cols: L F Y Q T C W
X: [ 23.2  42.8 -42.0  22.0  20.8  39.7 -32.1]
R: [ 24.7   2.1  -1.3 -25.0  -0.2 -32.0  -4.1]
D: [  8.3  19.5 -10.2 -10.2  56.9 -69.2  -6.2]
E: [-24.1 -86.1   7.5 -50.6  54.1  53.1  13.8]
J: [-25.0  -1.4  24.7 -32.0   2.1  -4.1  -0.2]
H: [ 23.2 -42.0  20.8  64.8  21.9  39.7  42.8]
order: [ -4.1 -32.0  -0.2 -25.0  -1.3   2.1  24.7] => R
col: [20.8 -0.2 56.9 54.1] => T
order: [-42.0 -32.1  20.8  22.0  23.2  39.7  42.8] => X
loc: [21.9] => H, 5
col: [53.1 -4.1] => C
order: [  2.1  -4.1  -0.2 -25.0  -1.4  24.7 -32.0] => J

cols: tuzo zize Merud bezi kise pamat
A: [-26.2   0.1 -27.1  40.1  10.8  26.9]
N: [ 27.7  13.9  14.6 -20.0  14.4  27.0]
K: [ 92.8 -37.4  95.2 -40.6 -15.2 -66.5]
G: [ 27.0  14.6  27.7  14.4 -19.9  13.9]
Z: [-26.2  37.0 -27.1  40.1 -28.4 -10.7]
B: [ 18.6 -38.2  19.3 -41.1  -6.9 -27.0]
S: [ 4.7 45.7  4.5 48.9  3.3 20.1]
P: [-26.2  37.0 -27.1  40.1  10.8  26.9]
U: [-61.0 -12.3 -62.4 -12.4  14.5  16.5]
order: [ 13.9 -19.9  14.4  27.7  14.6  27.0] => G
col: [ 13.9 -10.7 -27.0  20.1  26.9] => pamat
order: [-27.0  18.6 -38.2  19.3 -41.1  -6.9] => B

cols: vom Mazi gud veli rus lita tes kov Famu
fesad: [-13.4 -21.9   6.3 -45.1 -83.1  25.9 -43.5  18.8 -59.7]
nebuf: [ 15.5 -49.3 -41.2 -18.7 -14.2 -49.1 -73.2  -6.8 -64.9]
Bal: [  6.3 -13.4 -45.1 -21.9  25.9 -43.6 -59.7  18.8 -83.1]
lur: [ 17.8  12.6   9.5 -13.1  25.4  12.7 -23.3 -23.4   9.4]
zodos: [ 12.6   9.5   9.3  12.7 -23.4  17.8  25.4 -13.1  35.3]
zini: [  1.9  14.5 -12.5   0.9  23.9  -2.6  -7.3  16.4 -19.0]
col: [-23.3  25.4  -7.3] => tes
order: [ 35.3  12.6   9.5   9.3  12.7 -23.4  17.8  25.4 -13.1] => zodos
loc: [1.9] => zini, 1
order: [-23.3 -23.4   9.4  17.8  12.6   9.5 -13.1  25.4  12.7] => lur
order: [-21.9  18.8  25.9 -59.7 -43.6   6.3 -45.1 -13.4 -83.1] => Bal

cols: fuvos bul kina ledof Zad
Nufe: [-0.8  7.6 -1.1 -3.9  0.0]
fal: [-0.2  7.9 -6.8  2.8 -2.3]
mag: [-19.0 -96.2 -20.0  87.3  -9.6]
Mok: [-1.1 -3.9  0.0 -0.8  7.7]
Fod: [ -9.7 -96.2  87.3 -19.0 -20.0]
Giput: [-0.2  7.9 -6.8  2.8  2.4]
sagib: [-0.8  7.6 -1.1 -3.9  2.7]
kaguz: [-2.3  8.9 -2.1 -1.0  1.8]
order: [-1.1 -3.9  0.0 -0.8  7.6] => Nufe
order: [-20.0 -19.0  87.3 -96.2  -9.7] => Fod

cols: masav Zagul bifu delug nute sagu Met vuz
kap: [33.6 17.6 12.3  5.4 10.2  4.1 -0.4 68.6]
mora: [18.2  2.8 13.1  0.2 -0.5 14.1  4.5 85.6]
sefiv: [16.5  6.6  2.5 16.1 -1.8 19.9 -1.3 63.9]
Boti: [14.2 -1.4  0.0 22.1 15.9  0.8 -1.0 37.3]
Tar: [19.4 -2.4 -1.2 21.6 14.8 12.3  4.3 31.7]
nepu: [ 6.6 63.9 -1.8 20.3 16.1  2.6 16.5 -1.3]
moge: [14.9  2.1  1.9 20.2 16.4  2.0  0.4 -0.6]
order: [-1.3 63.9 16.5  6.6  2.5 16.1 -1.8 19.9] => sefiv
col: [16.1 22.1 21.6 20.3] => delug
loc: [20.2] => moge, 4

cols: Gero ribev gugim zik vupi kuve
Diz: [ 28.8  17.0 -64.4  37.7 -36.0 -60.4]
Libuz: [-41.1  20.7  56.8 -61.1 -23.6 -53.5]
zuv: [ 13.0  -3.9 -88.5 -58.0  63.9 -71.6]
gine: [ 13.0 -57.9 -71.6 -35.9  63.9  -3.9]
order: [ 63.9  -3.9  13.0 -57.9 -71.6 -35.9] => gine
col: [-61.1 -58.0] => zik
col: [-23.6  63.9  63.9] => vupi
loc: [-36.0] => Diz, 5

cols: des zinu vabo voviv bazo
Zibun: [  2.1 -32.5 -36.0 -45.6  -0.6]
rim: [  2.1 -45.6 -36.1 -32.5  -0.6]
nesam: [  2.1 -45.6 -36.1   3.5  -8.3]
asked: [  2.1 -45.6 -36.1   3.5  -8.3] => nesam
order: [ -8.3   3.5 -36.1 -45.6   2.1] => nesam
order: [  3.5  -8.3 -36.1 -45.6   2.1] => nesam
order: [-45.6 -36.1 -32.5  -0.6   2.1] => rim

cols: movog Sugep filot fut Tumu Bobav Bosa sotu
pag: [-72.8  35.7 -54.8   3.0   5.9 -10.4  67.8 -19.3]
Fibi: [-35.9  -9.2  47.3 -35.8  14.9 -42.9  43.4 -51.9]
nivev: [  3.0 -19.3  67.8   6.0 -10.4 -72.8  35.7 -54.8]
pala: [ 67.8   6.0 -10.4 -19.4 -54.8 -72.8  35.7   3.0]
order: [  3.0  67.8   6.0 -10.4 -19.4 -54.8 -72.8  35.7] => pala
col: [-19.3   6.0] => Sugep
loc: [-35.8] => Fibi, 4
col: [ 35.7  -9.2 -19.3] => Sugep
order: [ 35.7 -54.8   3.0 -19.3  67.8   6.0 -10.4 -72.8] => nivev
loc: [-35.9] => Fibi, 1

cols: Bozif tupap Sop tifes
Puvos: [  3.3 -23.6  52.3 -18.3]
fif: [  0.1  37.5 -89.7 -34.8]
Rul: [  0.1  37.5 -34.8  11.3]
fisup: [24.7 26.1 37.4 52.9]
Muv: [-89.6 -58.5 -61.0  28.6]
col: [-23.6  37.5] => tupap
loc: [24.7] => fisup, 1
loc: [3.3] => Puvos, 1
order: [-89.7 -34.8   0.1  37.5] => fif
order: [ 37.5 -89.7 -34.8   0.1] => fif
col: [-18.3 -34.8] => tifes
loc: [-89.6] => Muv, 1

cols: loko Vir gazi deg zigep
neki: [-13.2   4.8   3.9 -10.6  -0.4]
zoga: [-78.5  28.7  23.0 -63.3  -2.2]
Susa: [-52.8  19.3  15.5 -42.6  -1.5]
desiz: [-9.4  3.4  2.8 -7.6 -0.3]
Ped: [-29.2  10.6   8.6   3.5  -0.8]
Sil: [-7.4  2.7  2.2 -6.0 -0.2]
loc: [3.4] => desiz, 2
col: [-10.6 -63.3] => deg

cols: nemep Reme Lezo pifa
Suved: [-42.8 -68.7 -71.1  12.4]
gidap: [-22.6   6.9  31.6 -10.2]
vusa: [-39.0 -37.8 -55.4  38.5]
gipo: [-28.6   0.4 -40.9  51.1]
lizo: [-21.9  31.1  40.4 -38.4]
tek: [ 11.0 -43.4  11.2  -8.2]
zeza: [-36.1 -42.2  -5.3  35.3]
Lakib: [ 40.1 -28.7  28.5   5.6]
pur: [45.5 18.2 45.8 12.4]
Vetot: [ 25.9 -24.9 -13.1 -34.6]
lipit: [ 51.1 -28.7  28.5  51.2]
rikis: [ 43.3 -28.2   1.4 -33.0]
col: [ 11.0 -36.1  40.1] => nemep
loc: [45.5] => pur, 1
col: [-13.1  28.5   1.4] => Lezo
loc: [51.2] => lipit, 4

cols: Tivog dem Mukat segu
Pap: [-97.7  50.2  63.5  29.2]
Penog: [ 14.2 -20.9  -1.5  -6.3]
ziv: [-39.1   8.2  -5.6  28.4]
col: [63.5 -1.5] => Mukat
col: [ 50.2 -20.9] => dem

cols: Pevo dudar sizim bufo Rar ponef lep kom
Nel: [ -5.1 -36.6   1.8  -9.8  -9.6 -51.7  45.7  26.1]
zotev: [-25.3  18.3 -27.2  34.0  17.2  21.9 -51.6 -11.5]
nam: [-52.2 -26.4   0.6  52.6  30.0 -52.1  18.9 -56.5]
loc: [-51.6] => zotev, 7
loc: [-5.1] => Nel, 1
col: [ 45.7 -51.6] => lep
loc: [-52.2] => nam, 1

cols: lila vonu ven tuse fop
sov: [ 81.5  19.0  12.0 -15.6  -6.2]
zazo: [-30.5  63.3  12.0  -4.5   1.8]
nov: [-38.1 -48.2 -22.2   3.3  20.2]
saze: [-38.1   3.3  20.3 -22.2 -48.2]
kema: [-30.5  47.7  22.0 -32.6   1.8]
Zose: [-22.3 -20.3   1.7  47.7  72.0]
ruro: [-30.5  47.7  12.0  31.2   1.0]
beso: [ 72.0  47.7 -20.3 -22.3   1.8]
col: [  1.8  20.2 -48.2   1.8] => fop
order: [ 20.2   3.3 -22.2 -48.2 -38.1] => nov
order: [  1.8 -22.3 -20.3  47.7  72.0] => beso
col: [-32.6  47.7  31.2 -22.3] => tuse
loc: [31.2] => ruro, 4
order: [-48.2 -22.2  20.3   3.3 -38.1] => saze
order: [-30.5  -4.5   1.8  12.0  63.3] => zazo

